[[ 25.7   2.3   1.4  18.3 -10.1  60.9  47.8   0.0  37.6 -14.5]
 [ 34.9  63.6  19.8 -34.1 -53.5  20.6  20.9  -8.7  56.6  35.5]
 [  5.1 -12.0 -11.0  17.5 -13.9  14.7  29.4  36.6   1.8 -13.7]
 [ 11.2  17.2 -62.0 -29.1  -4.0 -10.8 -20.0 -40.7  23.5  25.0]
 [-24.8  20.5  31.4  30.7  53.2  18.4 -16.5 -38.5   9.2  -5.3]
 [ 16.3 -42.5 -54.2  21.8  16.5  41.1  29.4  -8.7   2.3 -35.5]
 [ 43.4 -29.9 -25.8 -40.3  34.4   3.1   2.4 -68.0 -15.6 -25.9]]
->
[[-14.5  37.6   0.0  47.8  60.9 -10.1  18.3   1.4   2.3  25.7]
 [ 35.5  56.6  -8.7  20.9  20.6 -53.5 -34.1  19.8  63.6  34.9]
 [-13.7   1.8  36.6  29.4  14.7 -13.9  17.5 -11.0 -12.0   5.1]
 [ 25.0  23.5 -40.7 -20.0 -10.8  -4.0 -29.1 -62.0  17.2  11.2]
 [ -5.3   9.2 -38.5 -16.5  18.4  53.2  30.7  31.4  20.5 -24.8]
 [-35.5   2.3  -8.7  29.4  41.1  16.5  21.8 -54.2 -42.5  16.3]
 [-25.9 -15.6 -68.0   2.4   3.1  34.4 -40.3 -25.8 -29.9  43.4]]

[[ 44.1   9.4  26.2 -58.4  30.0  35.4  26.2  21.4  23.6  26.0   0.4  35.5
  -15.0]
 [ 33.9 -25.4 -16.0 -26.9  27.2  33.0  18.3  14.2  16.8  17.3 -30.3  33.7
  -22.0]
 [-15.1 -55.7 -41.4  25.0  -9.3 -10.1  32.5  33.2  26.0  49.8 -20.9 -10.6
    0.5]
 [  8.3   0.5  -4.5 -19.6   5.0   4.9  32.4  34.1  38.3  18.9 -32.9   5.6
  -40.8]
 [-34.4  -1.0 -19.8  41.6 -23.8 -26.8  16.0  21.7  19.2   6.6 -36.7 -29.3
  -46.6]]
->
[[-15.0  35.5   0.4  26.0  23.6  21.4  26.2  35.4  30.0 -58.4  26.2   9.4
   44.1]
 [-22.0  33.7 -30.3  17.3  16.8  14.2  18.3  33.0  27.2 -26.9 -16.0 -25.4
   33.9]
 [  0.5 -10.6 -20.9  49.8  26.0  33.2  32.5 -10.1  -9.3  25.0 -41.4 -55.7
  -15.1]
 [-40.8   5.6 -32.9  18.9  38.3  34.1  32.4   4.9   5.0 -19.6  -4.5   0.5
    8.3]
 [-46.6 -29.3 -36.7   6.6  19.2  21.7  16.0 -26.8 -23.8  41.6 -19.8  -1.0
  -34.4]]

[[  4.1 -31.8 -49.3  -4.7  25.0   1.2  22.3  23.9  15.3   8.6  -8.2]
 [ 45.0 -31.1 -46.2   9.6  42.7 -11.3  33.0  34.4   8.1  28.7 -24.7]
 [ 61.8 -46.3 -28.2  17.9  40.5  -2.1  67.1  19.9   7.8  -1.7 -28.2]
 [ 36.0 -47.6 -20.3  10.9  24.5  11.3  67.6   5.1  11.7 -27.3 -16.6]]
->
[[ -8.2   8.6  15.3  23.9  22.3   1.2  25.0  -4.7 -49.3 -31.8   4.1]
 [-24.7  28.7   8.1  34.4  33.0 -11.3  42.7   9.6 -46.2 -31.1  45.0]
 [-28.2  -1.7   7.8  19.9  67.1  -2.1  40.5  17.9 -28.2 -46.3  61.8]
 [-16.6 -27.3  11.7   5.1  67.6  11.3  24.5  10.9 -20.3 -47.6  36.0]]

[[-50.5  45.3   4.7   4.3]
 [ 38.6  45.3  36.9  13.2]
 [ 40.1  45.3  32.6  13.6]
 [ -8.4  45.3  70.5 -20.8]
 [-62.4  45.3 -10.5   8.8]]
->
[[  4.3   4.7  45.3 -50.5]
 [ 13.2  36.9  45.3  38.6]
 [ 13.6  32.6  45.3  40.1]
 [-20.8  70.5  45.3  -8.4]
 [  8.8 -10.5  45.3 -62.4]]

[[ 59.9 -12.9  -0.1   9.1 -18.6  -9.0 -36.4  31.3]
 [ 13.4 -22.5 -17.0 -25.2  10.4 -22.7  39.2  42.5]
 [ -4.3  50.2 -33.3 -48.0 -53.8  57.5 -33.6  52.5]]
->
[[ 31.3 -36.4  -9.0 -18.6   9.1  -0.1 -12.9  59.9]
 [ 42.5  39.2 -22.7  10.4 -25.2 -17.0 -22.5  13.4]
 [ 52.5 -33.6  57.5 -53.8 -48.0 -33.3  50.2  -4.3]]

[[ 42.7 -23.6]
 [-36.9 -27.8]
 [-42.4 -71.7]
 [ 17.8   6.9]
 [ 29.6  66.7]
 [ 66.5  -2.8]]
->
[[-23.6  42.7]
 [-27.8 -36.9]
 [-71.7 -42.4]
 [  6.9  17.8]
 [ 66.7  29.6]
 [ -2.8  66.5]]

[[-17.0  54.9  -4.7   2.1 -10.9   9.0  20.0 -19.8  -2.3 -25.8]
 [ -6.8  17.9   0.2   9.3  -3.6  -8.7  10.0   2.6  -1.6 -11.5]]
->
[[-25.8  -2.3 -19.8  20.0   9.0 -10.9   2.1  -4.7  54.9 -17.0]
 [-11.5  -1.6   2.6  10.0  -8.7  -3.6   9.3   0.2  17.9  -6.8]]

[[ 33.7  -8.5   0.9  32.6  -8.1  31.4]
 [ 19.5   4.9  24.0  32.8   2.6  20.5]
 [ 28.3  -6.7  69.0 -12.4  -9.3 -19.3]
 [-10.8  66.0  -7.2  17.2  52.7   9.0]
 [ -9.8  61.8 -28.0   5.5  50.9  -2.0]
 [ 11.5  -7.8 -27.4  24.2  -3.6  20.8]
 [-35.0  28.9 -47.4  23.5  22.4  31.8]
 [-18.2 -32.0 -31.6  16.5 -19.6  34.9]
 [-12.3 -24.9  -1.0  45.3 -21.4  55.6]]
->
[[ 31.4  -8.1  32.6   0.9  -8.5  33.7]
 [ 20.5   2.6  32.8  24.0   4.9  19.5]
 [-19.3  -9.3 -12.4  69.0  -6.7  28.3]
 [  9.0  52.7  17.2  -7.2  66.0 -10.8]
 [ -2.0  50.9   5.5 -28.0  61.8  -9.8]
 [ 20.8  -3.6  24.2 -27.4  -7.8  11.5]
 [ 31.8  22.4  23.5 -47.4  28.9 -35.0]
 [ 34.9 -19.6  16.5 -31.6 -32.0 -18.2]
 [ 55.6 -21.4  45.3  -1.0 -24.9 -12.3]]

[[-15.1 -23.1 -54.9  41.3]
 [  8.3  12.4 -28.7  37.1]
 [ 16.9  39.7 -33.6 -51.1]
 [-17.7  12.6 -28.7 -49.1]
 [-18.1  -7.5   4.6 -46.4]
 [ -6.1 -17.2  16.3 -30.6]
 [ 34.7  13.8  10.0 -11.8]]
->
[[ 41.3 -54.9 -23.1 -15.1]
 [ 37.1 -28.7  12.4   8.3]
 [-51.1 -33.6  39.7  16.9]
 [-49.1 -28.7  12.6 -17.7]
 [-46.4   4.6  -7.5 -18.1]
 [-30.6  16.3 -17.2  -6.1]
 [-11.8  10.0  13.8  34.7]]
---
[[ 11.2   7.1 -28.0  31.9 -11.7]
 [-66.3  -6.7 -17.8  33.9  19.8]
 [ 15.9  21.1  -8.2 -17.9  34.4]
 [-69.4  -0.6 -55.6  42.1   0.7]]
->
[11.2 -6.7 -8.2 42.1]

[[-47.6 -56.4 -70.1]
 [-13.1 -45.6 -42.0]]
->
[-47.6 -45.6]

[[  8.4 -30.2  54.4  67.3]
 [ 41.8  36.7 -70.6 -67.1]
 [ -5.1 -19.3  -3.1 -17.4]]
->
[ 8.4 36.7 -3.1]

[[-15.1  33.5  47.0]
 [ -3.2  10.4  64.4]
 [ 24.0 -19.2  35.2]]
->
[-15.1  10.4  35.2]

[[ 40.5 -28.4  34.8]
 [ 43.5 -26.2  33.1]
 [ 13.3  16.6  -5.9]
 [-56.4  -5.2 -16.0]]
->
[ 40.5 -26.2  -5.9]

[[-29.4  12.1  -8.3   4.6  61.8]
 [  1.7 -41.9  17.5 -27.2  17.7]
 [ -9.3 -51.0 -50.0  14.1 -27.9]
 [ 35.6  56.7 -45.4 -38.1  46.3]
 [ 18.7 -53.7 -46.7 -18.4 -21.0]]
->
[-29.4 -41.9 -50.0 -38.1 -21.0]

[[-24.3 -29.4  -3.8  54.5]
 [ 48.7  11.7 -24.0 -49.1]]
->
[-24.3  11.7]

[[ 36.7  -1.0]
 [ 37.9   0.9]
 [-51.1   1.5]
 [ 17.8  73.7]
 [-18.3  72.2]]
->
[36.7  0.9]

[[ 28.3 -34.0  68.8 -36.2  19.9]
 [ 40.6  11.4 -16.2  39.2  -9.5]
 [ 48.8   9.8  -2.2  21.5  -3.6]
 [ 17.4   7.3 -19.5  16.0 -25.9]
 [ 37.6 -31.1  62.9 -31.6  16.0]]
->
[28.3 11.4 -2.2 16.0 16.0]
---
[[  3.2 -18.5 -37.5  -9.7   6.7]
 [ 72.5  36.6 -12.8 -36.7  -9.8]
 [ 48.0  56.1   6.2 -13.4   1.8]
 [-17.9  22.3  50.4  39.9 -20.3]]
->
[[  3.2 -18.5]
 [ 72.5  36.6]
 [ 48.0  56.1]]

[[ -1.4 -15.9   7.2  25.6  -5.7]
 [ 60.9   9.7 -19.6  -6.5  14.9]
 [ 58.8   7.8 -16.4  -4.7  10.6]
 [ -7.7   8.7  11.9 -33.4   3.0]]
->
[[ -1.4 -15.9]
 [ 60.9   9.7]
 [ 58.8   7.8]]

[[-13.6  12.9  14.6 -17.5]
 [-45.4 -60.2   6.0 -59.3]
 [ 13.3  43.8 -59.2 -26.9]]
->
[[-13.6  12.9]
 [-45.4 -60.2]
 [ 13.3  43.8]]

[[ -9.0 -53.6]
 [-11.5 -53.2]
 [  6.4  62.4]
 [-24.3 -26.7]]
->
[[ -9.0 -53.6]
 [-11.5 -53.2]
 [  6.4  62.4]]

[[ -6.4 -32.7  52.9  57.7]
 [ 68.4  17.7 -23.3  23.0]
 [-40.2 -42.7 -45.7  45.4]]
->
[[ -6.4 -32.7]
 [ 68.4  17.7]
 [-40.2 -42.7]]

[[-25.8 -13.1   0.5  -8.5]
 [-29.0 -25.2   6.3 -13.0]
 [ 30.2  23.7  34.6  44.2]
 [ -1.2  26.3 -30.1 -56.0]]
->
[[-25.8 -13.1]
 [-29.0 -25.2]
 [ 30.2  23.7]]
